Each row has a hidden value. The values are split into ranges, and the band after each row names the range that its value falls in. Each part has its own value, ranges and names.
(in the rows, 128 means zero)
[127 102 114 126 188 124 119 108 120 147 127  92 130 125 140 168 216 128
 112 184  97 125 108 120 132  88  95 133 136 124 143 121 140 138 128 173
 162 141  98 137  98 132 114 130  82 165 138 140 157 100 135 131 136  77
 125 154 209 114 151 153 102 114 127 115 139 136 135 120 128 107 103 130
 143 135 100 128 111 160 134 130 148 129 148 125 130  59 147 141 140 135
 171 113 142 137 169  77 103 137  47 140 132 129 129 178 104 112 108 125
 108  86 156 133 120 130 148 139 127 120 145 144 204 121 136 134  70 131
 104 139 134 139]  (62)
[149 131 109 122 178 131 128 112 126 145 135  85 127 129 138 151 156 174
 111 183 101 123 113 115 134 102  87 138 136 131 137 134 147 135 121 169
 112 134 113 131 151 137 115 130  92 125 137 141 188  71 129 130 130  85
 129 143 176 123 136 131 139 151 121 120 140 130  96 137 126 131 110 125
 125 141 106 118 103 162 135 135 171 125 166  95 132 238 153 138 141 139
 153 115 144 182 174 101 103 122  83 127 124 142 129 139  95 106 120 107
 111 105 148 142 127 128 177 127 124 121 135 152 175 131 122 136  96 152
 146 138 120 132]  (62)
[144 109 118 133 193 128 119 127 130 133 124 123 129 122 126  97 133  93
 119  93 133 117 127 122 133 158 128 134 118 141 118 135 119 110  96 105
 132 140 123 125 189 143 128 127 135 125 129 137 135 105 113 125 138 176
 129 128 135 138 124 110 130 134 126 147 130 133  80 119 127 144 122 124
 119 144 134 109 127 128 142 125 140 122 137  51 127 209 128 124 105 132
 105 132 118 149 155 135 138 112 123 120 130 147 126 204 137  97 156  79
 127 140 126 149 131 127 112 114 122 143 105 145 194 142 124 131 152 156
 175  74  95 143]  (62)
[105 104 117 132 151 129 108 136 124 120 101 181 128 151 118  90 191 136
 115  57 129 134 181 140 120 110 213 114 123 125 122 153 128  96 157  68
  79 110 137 136 161 133 104 135 130  71 121 113 105 195 133 117 149 255
 128 132 129 137 114 113 104 105 139 153 102 120  58 114 125 143 139 144
 163 108 140 141 159 123 118  95  86 136  91 156 125   1  97 128 146 116
 112  99 125  97  48 160 170 136 151 118 138  79 124 100 192 139 121 133
 144 106  83 120 119 128  60 130 130  93 129  89  59 130 129 119 175 151
 120 169 134 135]  (63)
[111  91 123 144 191 127 114 140 125 127  95 168 126 147 124  60 198  85
 106   6 119 134 161 141 121 149 185 117 116 132 116 152 132 125 159  88
 155 150 118 133 149 135 119 136 110 148 118 116 100 187 123 121 162 255
 127 129 172 141 142 128  91  90 142 140 107 133  58  99 136 135 119 134
 166 121 134 122 149 112 135 100 104 129  74  84 123  28 111 129 126 119
 131 130 127 109  71 120 168 136 131 123 147  95 126 142 210 158 135 122
 151 135  87 134 117 132  63 129 126 108 113 117 126 134 131 124 162 177
 113  71 114 156]  (63)
[133 131 128 133 129 126 114 131 128 132 126 148 127 127 121  87  95  74
 130  38 134 128 151 127 126 146 177 130 127 131 113 150 122 117 116  95
  92  96 127 111 161 136 131 136 154 117 127 124 112 120 120 125 119 236
 130 124 122 139 117 101 131 153 135 147 114 129  89 113 126 150 137 122
 134 127 141 129 138 103 121 121 135 130 109  80 130 198 117 124 107 127
  95 151 116 133 117 152 155 108 155 132 130 106 125 170 159 110 131 119
 137 159  87 146 131 129  84 111 124 134 112 107 134 135 119 124 190 123
 157  71 106 141]  (63)
[122  73 106 128 220 122 112 101 120 147 128  98 132 125 137 145 255  99
 103 143  92 125 118 121 140  76 121 138 133 136 145 113 130 143  98 183
 168 141  96 138 119 135 112 140  87 177 140 141 156 108 131 126 133 165
 127 165 232 121 171 160 109 101 126 125 134 134 111 124 128  90 102 129
 154 132  99 128 107 176 114 139 128 129 145 107 133   1 143 146 125 127
 169 120 139 128 182  52 101 141  37 148 138 121 129 205 125  84  96 103
 106  55 162 141 120 130 133 140 123 120 143 132 194 116 134 125  81 101
 111  86 125 159]  (62)
[114  91 105 131 218 127 122 125 125 129 105 142 121 144 128 101 255  45
 106  77 107 130 145 139 142 116 113 135 117 141 128 125 140 119 138 174
 133 171 139 147 217 135 102 139  68 137 130 129 143 145 127 123 144 225
 126 147 212 131 159 142  80  98 127 126 126 138  61 122 131 126  98 130
 152 124 123 126 132 149 137 108 121 134 123 109 129   1 124 129 129 121
 142 113 128 152 145 120 120 133 110 133 137 120 124 205 114  90 126 100
 132 103 149 125 113 126 118 121 127 109 112 130 178 122 140 131 108 106
 148  98 117 156]  (62)
[120 106 129 138 183 120 103 133 125 133 125 134 132 118 128 111 169  16
 112  18 137 130 144 132 141 152 160 135 120 149 124 122 112 132 108 187
 180 193  95 122 123 144 142 141 110 199 132 126 114 136 118 121 138 217
 126 138 188 135 140 135 100 103 134 113 120 145  97  88 133 131  99 129
 144 130 102 125 121 110  98 129 119 131 107  58 124 115 132 129  68 129
 151 161 123 128 128  76 124 137 120 155 143 121 124 252 176  86 142 115
 137 111 118 157 120 134  55 122 116 156 105 126 204 126 137 124 166  92
 103   9  78 160]  (62)
[139 106 120 132 179 128 125 135 134 132 120 123 128 133 126  67 125  99
 117  88 119 117 130 129 126 148 124 132 121 135 107 138 134 116 113 144
 131 128 141 133 201 135 121 130 128 132 127 134 140 106 119 127 135 204
 131 131 129 138 121 111 129 142 128 156 127 130  96 122 129 148 124 122
 123 135 142 113 135 127 147 112 143 124 126  81 127 209 126 122 114 130
 115 122 118 151 151 142 142 112 108 112 129 150 127 178 134 111 154  86
 137 150 132 131 128 126 120 117 124 126 104 143 142 142 128 134 125 166
 164  95 106 145]  (68)
[125 111 129 134 143 127 119 139 135 116 114 164 126 140 119 101 133  72
 120  23 131 125 154 140 120 167 151 123 118 132 111 141 130 117 134 102
 136 131 136 129 178 129 131 131 123 119 122 116 110 153 122 124 134 237
 129 119 102 143 126 115 112 115 137 153 114 123  87 107 133 144 131 125
 133 124 149 127 148  95 130 103  99 127  81  92 125 122 112 118 107 122
 104 140 112 132 100 151 160 121 133 115 138 120 127 144 173 152 147 113
 152 172  97 127 126 126  80 117 127 123 113 118 110 135 126 126 161 160
 141  88 102 146]  (63)
[111 126 113 119 144 129 117 102 116 148 134  89 130 124 138 179 173 226
 123 182 105 135 117 119 139  64 125 131 144 125 146 131 134 131 133 167
  88 111 102 130  96 133 108 130 125 131 131 147 159  83 139 128 134 120
 128 151 164 114 122 136 128 133 122 114 148 142 136 139 122 113 117 137
 151 120  94 136 116 172 128 130 152 132 175 139 132  78 146 137 158 131
 163 104 147 145 145  96 106 139  99 139 121 114 126 122  93 107  83 153
 102  66 143 134 125 129 153 140 131 110 154 113 164 122 127 128 112  98
 112 155 145 109]  (68)
[160 149 130 124 111 132 117 121 126 147 143  98 133 107 132 119   3 231
 134 137 143 119 115 106 120 129 142 134 144 127 124 153 134 120  90  78
 112 103 105 105 109 141 146 126 162 117 135 135 145  70 125 130 118 114
 131 122 109 140 100  99 169 180 130 136 129 125 103 119 115 143 137 128
 109 143 113 127 117 130 112 134 159 117 154  79 131 255 139 128 122 150
 107 136 130 154 160 125 135 112 124 125 116 139 131 113 147 132 134 127
 125 146 106 153 141 130 136 118 121 141 127 131 144 143 109 139 157 160
 154 125 108 120]  (68)
[137 115 117 129 175 127 110 124 120 131 128 124 129 123 130 148 143  72
 121  81 138 126 144 123 139 134 137 136 122 143 124 137 129 122  98 156
 128 163 111 116 151 140 140 132 114 149 136 130 138  91 120 127 118 118
 127 135 157 130 151 122 126 136 132 132 126 140  89 108 127 127 105 123
 144 137 111 117 128 126 112 131 139 127 127  86 128 140 136 127  89 132
 132 150 123 147 158  97 120 124 134 145 128 127 126 210 128 101 133 121
 127 123 122 162 129 127 104 115 121 148 129 120 214 130 127 126 143 100
 140  53 100 141]  (68)
[133 136 125 130 109 129 120 134 131 117 115 161 127 141 116  92 111 104
 126  27 136 128 165 135 118 121 187 121 125 125 119 146 125  97 120  79
  28  86 162 123 225 134 116 134 161  64 123 117 112 160 129 118 122 255
 131 121  99 146  93 103 130 133 135 158 113 112  89 118 121 158 151 133
 149 113 147 137 156 111 128 103 103 133  95 133 130  86 104 119 130 120
  74 113 116 127  98 181 160 112 155 117 130 107 124  99 154 138 131 122
 146 138  64 127 131 123 102 111 132 103 122  96  74 135 118 117 170 163
 150 152 127 131]  (63)

[129  94 154 130 123  95 138 176 124 123  90 135 128 109 140 135 114 104
 168 137  96 136  99  92 141 118 122 105 105 137 149  93 152 153 167 128
 105 129 107 120 101  71  70  98  77 128 104 152 140 114 162 128 100  95
 107 111 165 114 148  76 127  98 128 103 124 105 138 101 130  59 148 142
 162 114 111 119 160 152 137 166 134 140  85 122 171 174 116 120 145 108
 187 124 162 174  98 118 118  70 120 133 107 115 148 108 125 140 137 127
 112 161 145 123 113  86 139 136 140 139 186 149 125  99 135  91 152  25
 137 161 132 141 114 149  97 129 103 124 194 132 151 132 169 162 134 128
 177 112 130 142 128  48 112 107 118 146 140  71 130 127 124 116 148 124
 144 144 106 142 105 155 135 124   1 115 132  89 108 109 125 222 163 136
 134 131 148  86 162 136 117  56 108 113 119 130 116  84 159 132 143 160
  39 183 138 112  70  80 138 152 142]  V
[125 138 145 139 118 127 142 175 136 125 208 118  95 119  77 112 123 167
 158  97 149 103 158 166 115 140 128 116 124 138  98 112 129 170  84 149
 134 142 119 122 124 146  94 133 154 155 133 156 102 131 137 125 176 161
  23 152 138 144 119 160 135 143 130 131 125 142 106 120 149 102 148 125
  74 163 147 121 119 152 129 111 169 113 152 152 146 140 135  69 189  98
  40 164 133 181 132 157 109 123 135 139 135 121  95 195 129 155 144  88
 147 150 111 124 173 118 137 119 125 164 113 118 143  98 100 115 114 143
 151 139 126 140 137 156 118 156 129 118 183 122 173  71 137 145 121 118
 128  99 129 128 138  73 158 148 235 158 132 159 132 144 129  90 141 111
 140 113 116 143 138 120 138 133 130 136 149  68 172 147 151 143 120 133
 138 121 101 130 132 125 124 166  78 125 126 119 120 123 120 128 130 138
  86 125 130 136 125 112 122 127 136]  Q
[124 136 173 123 142 115 132 179 132 133 129 117 198 144 136 211 115 150
 152  84 127 192 135 131  92 147  95 100  88 132 157 111 133 177  95 166
 109 127 118 121 125  79 138 124  82 148 106 129 143 123 142 125 135 206
  86 122 124 139 127 130 140 115 163 170 159 159 156 122 125 138 107 116
 131 147 117 123 175 210 129 139 146 112  91  96 174 146 108  13  10 143
 130 122 141 156 103 141  64 131 163 118 140 106 113 181 119 179 129 102
 171 140 105 146 115 135 153 123 130 165 154 179 135 101 136 111 143  93
 124 154 126 142 117 164 111 109 129 134 142 113 141 150 131  95 126  96
 105 109 129 145 114 101 120 178 147 147 140 112 113 113 111 126 119 140
 137 151 159 133 103 132 129 104 229 142 140  79 123 126 125 190  93 149
 135  65 110 102 188 118  89  58 118 168 105 120 113 120 166 149 137 122
  96 151 143 136  96 101 161 152 148]  P
[130 154 160 134 145 115 124 164 125 127  69 134 171 155 162 198 113 112
 168 108  56 197  89  89 101 147 119 103  62 144 164  99 171 179 170 124
 128 123 115 130 108  61 102 140 117 126 100 123 116 103 160 130 105 200
 121  60 135 112 125 117 131 100 130 157 175 140 138 129 127  97 107 130
 190 136  84 113 159 186 129 143  83 100  40  80 177 172  96  12 111 126
 233  67 199 147  66 139  68 110 163  87 114 112  95 137 134 129 136 115
 149 195 143 124  41 156 151  87 130 180 157 195 128 128 121 110 152  53
 123 142 128 143 112 146 127  91 123 154 172 109 146 169 121 101 140  96
 131 169 125 153 124  45 144 170 103 123 139  72 112 195 102 128 112 133
 130 171 164 153  93 140 121 108 249 139 128  77 121 112 132 156 108 145
 124  28 161  19 155 120 117  50 153 148  83 129 104 128 177 155 138 129
  48 157 143 126  78 107 152 162 119]  V
[127 143 150 137 141 134 129 154 135 122 180 125 131 135 106 157 127 144
 148  92 153 128 131 148 103 149 120 115  98 132 114 116 132 164 117 158
 143 135 125 133 118 132 140 152 134 139 120 136 121 125 133 127 136 192
 110 119 126 141 116 163 130 131 138 139 136 151 119 134 134 119 119 122
 111 147 119 128 134 159 125 115 134 114 111 126 147 121 129  74 107 118
  93 125 132 153 106 157 100 150 154 109 141 124 108 151 121 163 129  97
 153 149 117 129 131 148 134  98 128 149 116 159 143 120 111 125 119 134
 140 126 128 143 132 134 133 119 134 155 137 115 155 115 110 129 124 113
 107 121 129 133 125 121 143 172 185 152 133 146 119 171 109 111 120 111
 133 132 149 146 131 119 126 130 212 133 149 102 148 133 132 130  95 136
 134  85 112 129 148 120 118 132 110 135 116 118 123 132 131 140 127 117
  98 117 128 151 121 122 127 137 124]  V
[131 156 142 138 111 135 139 156 128 124 170 126  76 127  90 103 128 152
 154 123  99  85 150 152 121 134 142 125 129 143  98 118 126 161 101 121
 149 140 125 134 128 164  83 155 189 142 141 137  88 120 136 128 167 170
  43 125 143 132 118 160 137 152 121 139 145 135  88 126 145  93 135 128
  94 164 130 116  99 136 124  96 134 109 152 139 128 145 131  82 181 101
  62 142 139 163 136 174 133 146 135 114 129 130  81 182 138 102 154  95
 121 154 133 113 155 145 139 105 121 178 103  95 136 122  74 126 116 141
 149 120 122 134 142 143 140 143 132 123 170 117 172  90 127 126 126 111
 138 150 125 126 145  81 170 122 213 131 127 136 127 181 137  91 143 115
 132 120 111 147 131 122 132 136 158 135 138  73 168 146 156  74 127 127
 131 112 120  90 114 126 141 165  99 108 115 124 117 140 114 114 129 132
  90 118 127 131 142 135 119 129 110]  V
[133 123 128 129 127 125 124 117 118 125  62 141 127 128 161 119 122  94
 150 150  60  97  75  74 138 115 136 127 117 135 144 113 140 117 176  97
 129 122 121 132 119 100  98 111 109 105 123 108 125 106 155 134  91  73
 179  85 148 103 134  83 115 107  96 117 118 101 113 119 122  67 129 142
 178 104  92 126 124 115 133 142  89 122  86 114 126 161 120 107 189 124
 241  87 176 118 111 114 140 100 111 117 105 133 134  95 141  92 131 150
  96 165 171 118  85 121 127 135 130 129 163 136 118 133 124 116 156  65
 122 129 130 128 117 117 134 120 115 135 151 133 124 150 137 137 141 144
 167 167 124 137 139  71 131  93  53 100 130  89 128 172 132 135 125 132
 121 143 118 139 105 144 128 127  58 118 113 118 113 114 118 147 167 130
 119 130 169  69 112 139 144 113 152 113 112 137 122 116 145 132 137 143
  88 151 129 108 105 116 123 133 118]  P
[137 134 148 154 127 140 131 111 124 100 168 153   9 113 105  55 139  79
 146 161 114   1  85 122 149 121 168 143 131 138  91 114 146 123 200 105
 174 153 126 146  97 209  76 162 213 111 150 151  83 112 154 135 107 126
 150  97 172 109 119 139 113 144  63  56  86  94  43 137 146  27 165 153
  95 126 121 128  60  87 123 124  96 129 122 161 107 124 149 175 255  58
  87  93 162 164 118 159 155 125  96 109 105 144 113  96 139  96 138 102
  76 169 165  87 131 133 106  65 128 132  78  78 139 129  63 127 112 137
 158  95 133 128 146 101 158 162 123 166 176 134 158  83 104 200 131 159
 179 172 130 105 151  69 175  55 183 129 119 144 140 244 128 105 158  92
 126 109  70 164 163 126 128 174  61 103 136 126 162 129 152  51 184 107
 129 184 162 111  47 138 193 206 106  64 128 135 132 127  96 114 114 151
  91 126 108 141 134 140  65 120  88]  P
[128 173 141 138 133 139 128 132 130 126 148 122 123 152 112 164 122 153
 151  92 102 109 126 143  94 149 133 117  88 142 118 109 122 173 107 129
 147 133 125 134 131 132 119 160 160 138 131 125  98 114 145 131 149 194
  74 103 118 134 104 156 135 142 131 174 168 162 108 137 137 101 113 120
 121 150 112 119 109 174 122  93 109  85  95 117 145 142 117   1  84 128
 123 108 162 136 110 164 102 162 156  96 138 124  72 169 143 131 140  94
 141 166 125 124 103 153 146 103 120 164 100 158 138 129  77 126 134 137
 138 121 120 137 134 149 145 121 138 141 163 111 167 127 102 101 131  96
 112 174 123 136 145  80 182 164 183 127 130 125 122 196 122 107 118 120
 123 139 146 148 127 115 126 121 255 143 139  79 156 140 148 130  99 140
 127  49 134  46 118 122 129 169 116 142 102 123 113 155 146 142 132 113
 110 106 132 142 125 132 130 140 116]  Q
[129 137 161 139 151 130 133 164 137 115 199 130 107 131  95 134 129 135
 162  99 174 102 131 151  99 151 120 111  87 134 112 112 141 164 138 168
 152 143 122 134 107 143 125 162 159 143 127 153 111 125 135 128 129 203
  58 126 134 141 111 158 128 133 129 121 124 140  92 140 138  96 151 123
  95 147 116 130 126 165 124 132 137 105 102 138 155 114 133  86 150 102
  77 121 132 179  97 164 103 148 149 119 140 121 112 172 119 190 128  81
 156 152 110 120 132 145 128  82 129 152  99 151 152 113  97 117 110 135
 152 127 132 145 137 134 132 128 133 170 148 123 170  94 106 153 119 123
 109 102 132 125 127 113 157 161 241 169 128 153 117 186 104 106 130 102
 137 131 126 148 144 120 127 142 211 133 155  97 148 130 141 132  89 136
 139  93 109 120 147 121 121 146  91 118 119 120 121 125 128 146 118 128
  79 114 123 167 115 117 117 135 117]  Q
[129  86 108 142  92 121 144 134 122 119 172 132  25  68  91  20 132 115
 130 148 123  13 144 143 173  91 165 147 181 133  84 102 121 109 129  99
 130 147 118 126 118 183  20  99 154 128 152 164 111 126 136 130 143  42
  80 162 165 124 139 113 118 147  80  72  75  78  91 108 155  65 200 152
  77 129 159 129  78  49 140 128 171 157 188 193  92 148 167 206 255  73
  40 195  94 174 170 133 202  59  61 177  98 144 146 132 140  93 148 123
  79 127 159 105 200  64 118 170 129 106 132  45 127  95  98 118 117 102
 152 126 131 129 141 127 116 200 110  95 185 150 155  45 172 210 125 174
 205 102 127 108 153  69 138  38 179 128 124 136 156  94 162  94 177 102
 135  87  40 139 157 140 148 159   1 106 132 107 164 142 141 137 225 112
 134 254 139 163  96 151 164 199  71  59 168 130 139  89  88  84 132 171
 106 137 121 114 139 115  74 111 125]  P
[122 111 114 123 109 120 140 159 133 146 160 103 160  89  94 133 120 191
 127  96 175 166 188 163 121 121 112 118 152 127 120 119  97 157  43 152
  89 125 121  96 147 100 146 100  80 157 125 141 143 141 121 122 172 111
  55 187 112 151 133 136 139 136 182 161 131 142 158 108 139 186 139 114
  96 157 166 131 150 143 135 118 187 127 185 148 143 145 133 110  24 135
  62 214  84 145 164 125 116 104 127 170 142 120 142 209 129 165 135 118
 170 107 103 148 193  93 143 189 125 115 161 140 128  93 136 121 129 140
 131 151 122 133 124 159  95 144 128  81 137 130 132  96 168 116 120 120
 135  63 126 130 128 129 119 153 161 141 136 139 133  15 149 113 133 133
 141 112 128 117 121 127 146 111  61 146 137  99 143 145 120 203 113 141
 136 133  85 205 171 131  92 130  82 149 153 119 127 107 128 115 143 129
 138 137 146 124 122 110 160 127 169]  Q
